Moves between nodes:
Q646 su Q267
Q646 lu Q146
Q646 ze Q121
Q803 su Q771
Q803 lu Q193
Q803 ze Q846
Q331 su Q193
Q331 lu Q771
Q331 ze Q750
Q446 su Q550
Q446 lu Q807
Q446 ze Q164
Q147 su Q146
Q147 lu Q267
Q147 ze Q553
Q326 su Q243
Q326 lu Q65
Q326 ze Q429
Q385 su Q598
Q385 lu Q846
Q385 ze Q193
Q124 su Q516
Q124 lu Q307
Q124 ze Q252
Q936 su Q61
Q936 lu Q214
Q936 ze Q50
Q378 su Q438
Q378 lu Q242
Q378 ze Q773
Q50 su Q936
Q50 lu Q584
Q50 ze Q752
Q444 su Q242
Q444 lu Q438
Q444 ze Q934
Q146 su Q547
Q146 lu Q646
Q146 ze Q147
Q750 su Q331
Q750 lu Q718
Q750 ze Q397
Q193 su Q385
Q193 lu Q803
Q193 ze Q331
Q807 su Q934
Q807 lu Q446
Q807 ze Q243
Q773 su Q378
Q773 lu Q252
Q773 ze Q307
Q846 su Q803
Q846 lu Q385
Q846 ze Q873
Q642 su Q121
Q642 lu Q429
Q642 ze Q65
Q438 su Q164
Q438 lu Q444
Q438 ze Q378
Q307 su Q773
Q307 lu Q124
Q307 ze Q701
Q771 su Q718
Q771 lu Q331
Q771 ze Q803
Q65 su Q642
Q65 lu Q326
Q65 ze Q550
Q516 su Q463
Q516 lu Q701
Q516 ze Q124
Q30 su Q214
Q30 lu Q61
Q30 ze Q403
Q214 su Q584
Q214 lu Q936
Q214 ze Q30
Q463 su Q574
Q463 lu Q928
Q463 ze Q516
Q61 su Q397
Q61 lu Q30
Q61 ze Q936
Q164 su Q446
Q164 lu Q934
Q164 ze Q438
Q584 su Q553
Q584 lu Q50
Q584 ze Q214
Q718 su Q403
Q718 lu Q750
Q718 ze Q771
Q547 su Q429
Q547 lu Q121
Q547 ze Q146
Q121 su Q646
Q121 lu Q547
Q121 ze Q642
Q701 su Q307
Q701 lu Q516
Q701 ze Q928
Q559 su Q928
Q559 lu Q574
Q559 ze Q598
Q429 su Q326
Q429 lu Q642
Q429 ze Q547
Q252 su Q124
Q252 lu Q773
Q252 ze Q242
Q873 su Q846
Q873 lu Q598
Q873 ze Q574
Q598 su Q559
Q598 lu Q873
Q598 ze Q385
Q243 su Q807
Q243 lu Q550
Q243 ze Q326
Q267 su Q752
Q267 lu Q147
Q267 ze Q646
Q928 su Q701
Q928 lu Q463
Q928 ze Q559
Q752 su Q50
Q752 lu Q553
Q752 ze Q267
Q397 su Q750
Q397 lu Q403
Q397 ze Q61
Q574 su Q873
Q574 lu Q559
Q574 ze Q463
Q403 su Q30
Q403 lu Q397
Q403 ze Q718
Q550 su Q65
Q550 lu Q243
Q550 ze Q446
Q934 su Q444
Q934 lu Q164
Q934 ze Q807
Q553 su Q147
Q553 lu Q752
Q553 ze Q584
Q242 su Q252
Q242 lu Q378
Q242 ze Q444

The rows follow the links: the fewer symbols apart two nodes are, the more alike their rows tend to be.

Some nodes and rows for them; each showing differs a little:
Q444: -24 -19 23 25 14 5 11 -12 12 25 -8 -13 -5 -3 -1 21 -21 10 21 -11 1 8 23 17 -27 13 -21 -8 -33 -8 -7 20 24 -27 -1 -5 -22 19 37 26 0
Q403: -30 -27 -9 -5 11 -2 -8 -1 -27 7 -30 -1 13 11 4 23 5 23 -18 -6 16 -11 13 -1 -9 0 14 -6 -30 47 35 5 16 -10 0 16 -29 2 18 8 21
Q121: 7 -10 -13 -20 -2 -13 -51 -4 -16 -15 5 -5 -20 13 19 5 20 -2 -26 3 30 -37 -22 -3 13 6 10 -7 -9 21 3 -6 -20 23 -7 -8 25 21 22 -9 -3
Q243: -26 28 11 12 0 18 13 2 24 7 10 -26 -9 12 -19 15 -30 2 28 28 -13 11 -5 3 22 -3 13 4 -24 12 11 -12 11 2 23 -23 -46 -11 -13 25 -3
Q701: -9 -5 -4 45 6 0 -2 7 8 -12 12 -2 -28 -45 29 0 -2 -20 -4 7 -13 -6 7 4 -16 14 -7 -33 -10 -45 -22 5 -6 7 14 -31 6 11 14 9 4
Q378: 8 -8 -2 38 -13 24 12 19 -15 16 -36 0 8 -32 12 -5 -4 -14 8 2 -40 22 22 10 -10 0 -9 -5 7 -54 2 10 14 -10 4 15 -8 -17 15 -1 15
Q65: 22 7 8 -34 -16 12 -46 -12 -10 11 -21 -19 0 39 -12 4 3 17 -11 1 21 -8 -18 3 14 -3 8 23 -9 24 10 5 -1 6 -22 10 17 13 27 -3 -13
Q331: -1 15 21 -35 3 4 23 -17 23 20 16 -2 11 33 -36 -2 -19 26 25 -2 6 19 -1 2 10 -10 3 19 -8 42 1 1 14 -8 -5 5 -10 -6 -22 3 -19
Q61: -15 -2 -6 -5 10 -1 45 11 -11 -5 1 28 37 -6 -10 -5 7 -1 3 -9 -14 17 16 -13 1 -10 9 11 21 26 22 -10 10 -10 13 24 -25 -29 -47 -7 19
Q438: 19 0 1 22 -17 30 6 12 -9 22 -55 -3 20 -9 -4 -9 -9 -6 6 -7 -39 34 21 12 -5 -6 -3 8 8 -40 11 12 19 -15 -3 31 -10 -20 18 4 6

Each walk starts at a row. The symbols on each line, taken left to right, move it on to the next node.
Each answer is a row, close to the row of the node it stands for.
new walk
27 -1 5 1 -22 26 1 7 -11 26 -54 -11 20 14 -19 -11 -12 4 13 -7 -23 27 8 13 5 -7 -1 25 3 -16 15 10 19 -13 -16 32 -8 -20 19 5 -8
su lu su su lu su su	23 6 13 -15 -20 26 -17 -2 -9 31 -49 -18 14 31 -24 -2 -11 10 6 -2 -8 21 -4 13 10 -4 -2 27 1 0 20 9 16 -7 -20 26 -2 -11 23 -3 -15
su ze su su su su ze	11 -1 0 -31 -9 -4 -54 -16 -9 -2 -9 -13 -13 32 1 9 13 17 -13 2 30 -23 -25 0 19 -2 10 8 -12 27 11 -4 -9 8 -18 2 25 20 22 -2 -14
new walk
-21 -13 -30 10 9 -20 5 20 -21 -30 17 22 2 -33 34 2 25 -14 -30 -3 0 -28 -3 -9 -3 3 7 -23 13 5 10 -17 -16 11 15 -5 1 -2 -17 -17 27
ze su lu lu ze su ze su su su	-14 -2 -22 3 12 -10 37 23 -23 -18 0 32 22 -16 9 -1 17 -12 -14 -7 -11 1 6 -14 -3 1 8 -7 21 14 17 -11 3 -5 15 18 -23 -22 -44 -16 26
lu lu ze su su lu su lu su su	-4 5 6 -22 5 2 47 3 0 6 2 19 31 16 -30 -3 -5 16 20 -9 -8 20 2 -4 9 -11 5 18 16 39 14 -3 9 -13 3 17 -18 -21 -41 -2 4
new walk
-24 -9 -25 6 14 -20 22 22 -23 -24 10 26 10 -27 29 1 21 -11 -29 1 -6 -17 6 -15 -2 -3 10 -17 18 4 16 -19 -10 10 23 1 -6 -15 -30 -18 32
su lu su ze ze ze su ze lu su	1 11 17 -28 9 0 34 -6 10 12 8 10 24 30 -40 2 -14 19 25 -7 4 26 3 -6 11 -9 5 29 12 37 10 -2 14 -15 -5 15 -21 -20 -30 7 -6
lu lu ze su su lu su lu su su	4 15 27 -28 7 -6 10 -26 31 13 25 -12 4 37 -41 7 -20 27 32 -1 18 12 -8 2 5 0 -3 25 -12 31 -7 6 4 -9 -11 -10 -8 8 -17 11 -20
new walk
-5 -2 -8 49 3 6 9 13 3 -7 -5 -3 -18 -47 26 -8 -2 -23 0 9 -28 2 18 7 -16 7 -8 -27 -1 -56 -13 10 -3 -2 11 -15 2 2 14 3 11
su ze ze lu ze su lu su su	1 -8 -9 50 -2 7 9 19 -2 -1 -20 2 -2 -41 20 -9 -1 -24 4 6 -28 14 24 7 -14 7 -13 -20 6 -58 -8 8 9 -8 7 -1 -4 -8 13 4 12
su lu lu lu lu su su lu ze	-31 13 18 18 4 10 9 -4 20 13 -1 -23 -8 9 -8 25 -33 9 30 22 -13 8 8 7 1 -1 7 -1 -43 10 9 5 21 -10 15 -16 -41 -1 3 27 -1
new walk
27 7 7 -28 -21 17 -33 -10 -5 24 -37 -18 5 44 -22 -2 -11 14 3 -3 5 12 -11 10 14 -4 5 25 -2 16 15 5 6 -2 -23 22 15 -3 25 0 -18
su su su su su su ze ze	-9 -12 -18 -11 5 -16 -34 3 -22 -29 12 6 -17 -6 29 7 26 -6 -33 3 25 -42 -14 -9 4 6 15 -21 2 13 0 -15 -21 20 3 -10 18 19 6 -10 11
su lu lu lu su ze lu lu lu	-12 -10 -25 3 7 -25 -20 11 -23 -28 20 18 -15 -23 36 9 27 -17 -33 -5 19 -34 -7 -11 0 9 9 -27 -1 6 4 -13 -18 20 11 -13 10 8 -4 -18 20
new walk
1 13 23 -22 2 -6 -4 -28 35 8 35 -13 -11 33 -35 11 -17 22 29 0 22 -2 -11 0 2 0 -12 10 -19 27 -18 5 -7 -5 -6 -22 0 19 0 12 -26
su su ze lu lu su	-11 4 13 10 11 -6 -11 -13 36 -6 45 -16 -36 -15 10 9 -12 -3 11 12 11 -17 -5 -1 -10 12 -17 -19 -18 -20 -29 2 -16 4 2 -42 10 30 14 11 -12
su lu su su lu su su	-14 -1 -1 37 8 -7 -3 1 16 -5 32 -7 -36 -25 22 9 -3 -19 2 12 -3 -18 3 0 -10 16 -13 -27 -17 -37 -27 5 -15 7 10 -43 10 25 16 11 -3
new walk
-29 -9 18 27 5 10 14 -9 20 21 -9 -23 -10 1 -10 25 -30 11 22 6 -6 9 24 8 -14 6 -8 -7 -42 4 9 13 31 -20 2 -5 -39 7 21 29 3
lu ze ze ze lu ze	-11 -30 23 19 14 -2 3 -20 6 20 -13 -7 -1 -16 2 10 -11 7 13 -22 -2 6 25 12 -39 11 -30 -13 -25 -14 -16 23 21 -23 -6 -1 -5 20 33 12 1
new walk
8 -27 22 18 9 -1 6 -11 6 20 -7 -1 6 -21 7 -1 -3 3 10 -23 1 10 26 7 -38 10 -39 -13 -12 -33 -29 35 8 -23 -17 4 19 23 34 2 -6
lu ze su lu su lu lu	24 -20 13 16 0 -4 -3 -12 2 17 -3 0 -1 -22 8 -11 8 -7 1 -24 -2 7 16 5 -33 14 -33 -13 8 -45 -34 23 -1 -14 -20 5 36 14 28 -3 -9
ze lu lu lu lu su su	37 -11 5 7 -10 2 -12 -2 6 5 -2 6 -2 -23 10 -23 7 -11 -4 -17 -4 6 7 1 -18 11 -28 -9 21 -54 -33 11 -15 -4 -19 1 37 8 19 -11 -13
new walk
-2 9 22 -7 8 -13 -14 -27 30 -5 49 -20 -25 9 -11 7 -15 10 18 13 20 -10 -12 3 -3 10 -9 -6 -21 5 -30 9 -8 6 -3 -37 8 32 7 12 -25
su lu su ze ze ze su	47 6 -12 10 -18 4 -18 1 -3 0 -7 6 -5 -19 9 -28 10 -18 -5 -2 -13 4 -7 1 -3 5 -15 -1 30 -54 -28 4 -16 10 -10 2 45 0 9 -16 -15
new walk
43 19 -17 2 -22 14 -20 7 -4 -8 -8 4 -16 -10 4 -24 9 -22 -14 7 -17 4 -16 0 19 -6 2 10 30 -48 -12 -12 -23 22 -12 -1 34 -10 -2 -11 -12
su lu lu lu su ze lu lu lu	35 32 -19 2 -23 21 -25 19 -5 -10 -21 -7 -14 0 8 -18 2 -17 -12 24 -24 1 -16 -1 31 -7 16 9 28 -32 5 -19 -14 23 -6 0 17 -21 -1 -9 -11
su ze ze lu ze su lu su su	20 25 -23 -1 -26 20 -33 21 -9 -5 -32 -17 -10 6 7 -11 0 -14 -10 25 -21 -5 -21 -4 40 -12 25 9 11 -14 21 -22 -5 27 5 2 -6 -22 5 -4 -1
new walk
-3 17 -18 1 -18 22 -34 20 -17 1 -38 -18 -8 16 6 6 -4 -5 -17 33 -19 -9 -17 4 33 -9 31 10 -8 3 32 -21 4 22 8 4 -17 -20 10 11 8
su su su su su lu su lu	-24 -35 5 -9 18 -12 -1 0 -26 6 -15 7 17 10 9 20 10 20 -21 -25 25 -17 14 0 -18 4 -4 -9 -19 47 21 11 17 -18 -3 28 -10 11 14 -3 23
lu su ze su lu ze	-29 -10 -5 3 -3 7 -22 13 -23 9 -39 -12 4 16 4 24 -2 9 -20 2 8 -14 1 5 8 -7 22 0 -35 36 42 -5 19 0 6 17 -28 -3 21 14 18
